Below are the code and all the weights of a small trained network. Each question names an input and a target symbol and asks about switching units off, where a switched-off unit gives its printed mean instead of its output.

import numpy as np


def w(rows, s, z=0):
    codes = np.array(rows[::2]) - 128.0
    scale = np.full(codes.shape[1], s)
    scale[-1] = z or s
    return codes * scale


def norm(h):
    return h / np.sqrt((h * h).mean(-1, keepdims=True) + 1e-5)


def f(y):
    return np.maximum(y, 0)


def softmax(a):
    e = np.exp(a - a.max(-1, keepdims=True))
    return e / e.sum(-1, keepdims=True)


def log_softmax(a):
    a = a - a.max(-1, keepdims=True)
    return a - np.log(np.exp(a).sum(-1, keepdims=True))


def net(x, mask):
    ids = ['αβγδεζηθλμξπστφψ'.index(c) for c in x.split()]
    T = len(ids)
    res = E[ids] + P[:T]
    u = 0
    for l in range(2):
        q, k, v = (norm(res) @ M[l].T for M in (Q, K, V))
        z = softmax(np.where(np.tri(T) > 0, q @ k.T / 2**0.5, -1e9)) @ v
        res = res + np.where(mask[u], z, O[l][:, -1]) @ O[l][:, :-1]
        u += 1
        y = f(norm(res) @ A[l][:, :-1].T + A[l][:, -1])
        res = res + np.where(mask[u : u + 8], y, B[l][:, -1]) @ B[l][:, :-1]
        u += 8
    return log_softmax(norm(res)[-1] @ U[:, :-1].T + U[:, -1])


Q, K, V, O, A, B = {}, {}, {}, {}, {}, {}
E = w([
[45,97,103,127],'α',
[139,122,148,140],'β',
[134,135,144,138],'γ',
[3,121,116,164],'δ',
[139,117,149,105],'ε',
[148,153,154,146],'ζ',
[101,111,61,158],'η',
[146,89,132,130],'θ',
[151,132,156,105],'λ',
[141,118,151,107],'μ',
[85,138,99,172],'ξ',
[137,214,160,75],'π',
[140,119,152,103],'σ',
[147,128,153,110],'τ',
[94,166,131,184],'φ',
[135,112,149,113],'ψ',
],0.032)
P = w([
[91,254,99,147],'0',
[133,85,179,139],'1',
[126,75,178,136],'2',
[133,87,186,128],'3',
[143,55,166,145],'4',
[113,62,184,124],'5',
[138,59,172,124],'6',
[137,79,185,127],'7',
[137,90,191,125],'8',
],0.0083)
Q[0] = w([
[97,253,88,160],'L0H0',
[240,31,130,147],'L0H0',
],0.0061)
K[0] = w([
[1,163,182,53],'L0H0',
[118,138,108,186],'L0H0',
],0.0067)
V[0] = w([
[2,130,68,183],'L0H0',
[99,208,220,20],'L0H0',
],0.0051)
O[0] = w([
[74,64,121,53,15],'L0H0',
[14,1,106,79,253],'L0H0',
],0.0069,0.0033)
A[0] = w([
[194,198,2,8,250],'L0N0',
[107,57,157,93,238],'L0N1',
[112,116,61,235,34],'L0N2',
[170,145,170,95,164],'L0N3',
[148,147,188,181,241],'L0N4',
[49,122,50,56,181],'L0N5',
[197,49,93,178,194],'L0N6',
[216,217,129,220,248],'L0N7',
],0.0092,0.0022)
B[0] = w([
[92,117,190,176,160],'L0N0',
[255,198,144,133,254],'L0N1',
[41,58,201,97,166],'L0N2',
[65,119,166,174,230],'L0N3',
[179,109,140,85,232],'L0N4',
[183,92,97,163,180],'L0N5',
[83,195,199,79,185],'L0N6',
[158,86,67,94,184],'L0N7',
],0.0083,0.0062)
Q[1] = w([
[17,249,23,155],'L1H0',
[102,154,147,206],'L1H0',
],0.014)
K[1] = w([
[77,27,249,93],'L1H0',
[181,71,162,151],'L1H0',
],0.012)
V[1] = w([
[129,6,208,61],'L1H0',
[135,113,187,153],'L1H0',
],0.014)
O[1] = w([
[91,105,105,51,254],'L1H0',
[163,8,146,136,254],'L1H0',
],0.015,0.0032)
A[1] = w([
[153,248,102,204,60],'L1N0',
[56,110,138,46,181],'L1N1',
[166,154,180,93,110],'L1N2',
[168,197,192,87,130],'L1N3',
[7,172,156,189,254],'L1N4',
[13,231,133,53,245],'L1N5',
[161,65,134,15,95],'L1N6',
[147,107,146,109,74],'L1N7',
],0.013,0.0045)
B[1] = w([
[92,176,133,73,152],'L1N0',
[4,128,187,238,212],'L1N1',
[53,108,47,149,202],'L1N2',
[125,73,81,141,212],'L1N3',
[59,47,86,67,165],'L1N4',
[85,26,198,170,176],'L1N5',
[150,224,138,92,244],'L1N6',
[170,138,133,89,157],'L1N7',
],0.012)
U = w([
[21,61,111,153,212],'α',
[63,105,210,159,159],'β',
[112,213,151,172,56],'γ',
[141,67,56,152,70],'δ',
[108,162,106,68,30],'ε',
[80,208,68,158,62],'ζ',
[102,132,8,194,4],'η',
[186,126,24,109,141],'θ',
[141,145,254,55,53],'λ',
[154,138,83,44,118],'μ',
[127,185,99,219,106],'ξ',
[186,40,134,229,142],'π',
[116,182,142,75,82],'σ',
[250,100,201,89,165],'τ',
[184,176,194,229,192],'φ',
[104,186,172,79,71],'ψ',
],0.016,0.0027)

Each question gives the input, a string of symbols that net reads in full, and the target symbol t.
The units are the heads (2 rows each of Q, K, V and O) and the neurons (one row each of A and B). Each row of codes is followed by its name. A weight is (code - 128) times the scale printed after its matrix; where a second scale follows, it is the last column's (O, A, B and U).
mask holds one flag per unit, layer by layer, with each layer's heads first. A switched-off unit (its flag False) gives its mean, the last column of its rows in O or B, instead of its output. The means were averaged over made-up inputs and are rounded, as every weight is.
A unit's drop is (log p(t) with every unit on - log p(t) with that unit switched off) / (log p(t) with every unit on - log p(t) with every unit switched off).
The circuit of an input: a set's keep is (log p(t) with only the set's units on - log p(t) with every unit switched off) / (log p(t) with every unit on - log p(t) with every unit switched off). Starting from the 12 units with the biggest drops (on a tie, the unit counted first), units are removed one at a time, each time the one whose removal leaves the highest keep (on an exact tie, the one counted first), for as long as the keep stays at least 0.8.
units of the circuit, in order: the units of the circuit, biggest drop first
unit that matters most: the unit with the biggest drop
k most important neurons: the k neurons with the biggest drops, biggest first
top k neurons in layer l: the k neurons of layer l with the biggest drops, biggest first
input η γ τ μ, target η: top 2 neurons in layer 0	L0N2, L0N0
input μ φ ε, target μ: units of the circuit, in order	L0N1, L1N1, L1N2, L1N5
input λ φ ψ, target λ: unit that matters most	L0N2
input θ ζ μ η π λ ζ, target θ: units of the circuit, in order	L0N7, L1N1, L1N5
input π λ λ, target π: units of the circuit, in order	L1H0, L1N6, L1N1
input ζ ξ δ ε α η ζ, target ζ: 4 most important neurons	L0N7, L1N0, L0N1, L0N2
input λ ζ ζ μ μ, target λ: units of the circuit, in order	L1N6, L0N1
input τ τ ψ, target τ: units of the circuit, in order	L1N1, L0N1
input π η λ α λ ψ, target π: units of the circuit, in order	L1H0, L1N6, L1N1
input τ μ α β, target τ: units of the circuit, in order	L1N1, L1H0, L1N5
input τ λ μ, target τ: top 4 neurons in layer 0	L0N2, L0N4, L0N1, L0N7
input φ π τ η ζ α β λ, target φ: top 2 neurons in layer 0	L0N3, L0N7
input θ β τ τ π θ σ, target θ: top 3 neurons in layer 1	L1N1, L1N2, L1N5
input τ ψ α λ, target τ: top 3 neurons in layer 0	L0N2, L0N4, L0N7
input φ π ε φ θ, target φ: units of the circuit, in order	L1H0
input π μ α β ζ τ φ τ, target π: 3 most important neurons	L0N0, L1N6, L1N1
input μ μ τ λ τ α τ π τ, target μ: 2 most important neurons	L1N1, L0N1
input μ τ ψ θ, target μ: top 2 neurons in layer 0	L0N1, L0N2
input μ μ φ τ, target μ: top 4 neurons in layer 0	L0N1, L0N2, L0N4, L0N3
input π λ θ η φ λ ε τ τ, target π: 2 most important neurons	L0N2, L0N0
input ζ τ τ θ τ τ φ τ, target ζ: unit that matters most	L0N7
input ζ η λ τ τ τ ψ, target ζ: 4 most important neurons	L0N7, L0N1, L0N2, L1N0
input λ τ ζ, target λ: top 2 neurons in layer 1	L1N6, L1N3
input λ φ π ψ π τ ψ τ, target λ: 3 most important neurons	L0N2, L1N6, L0N0
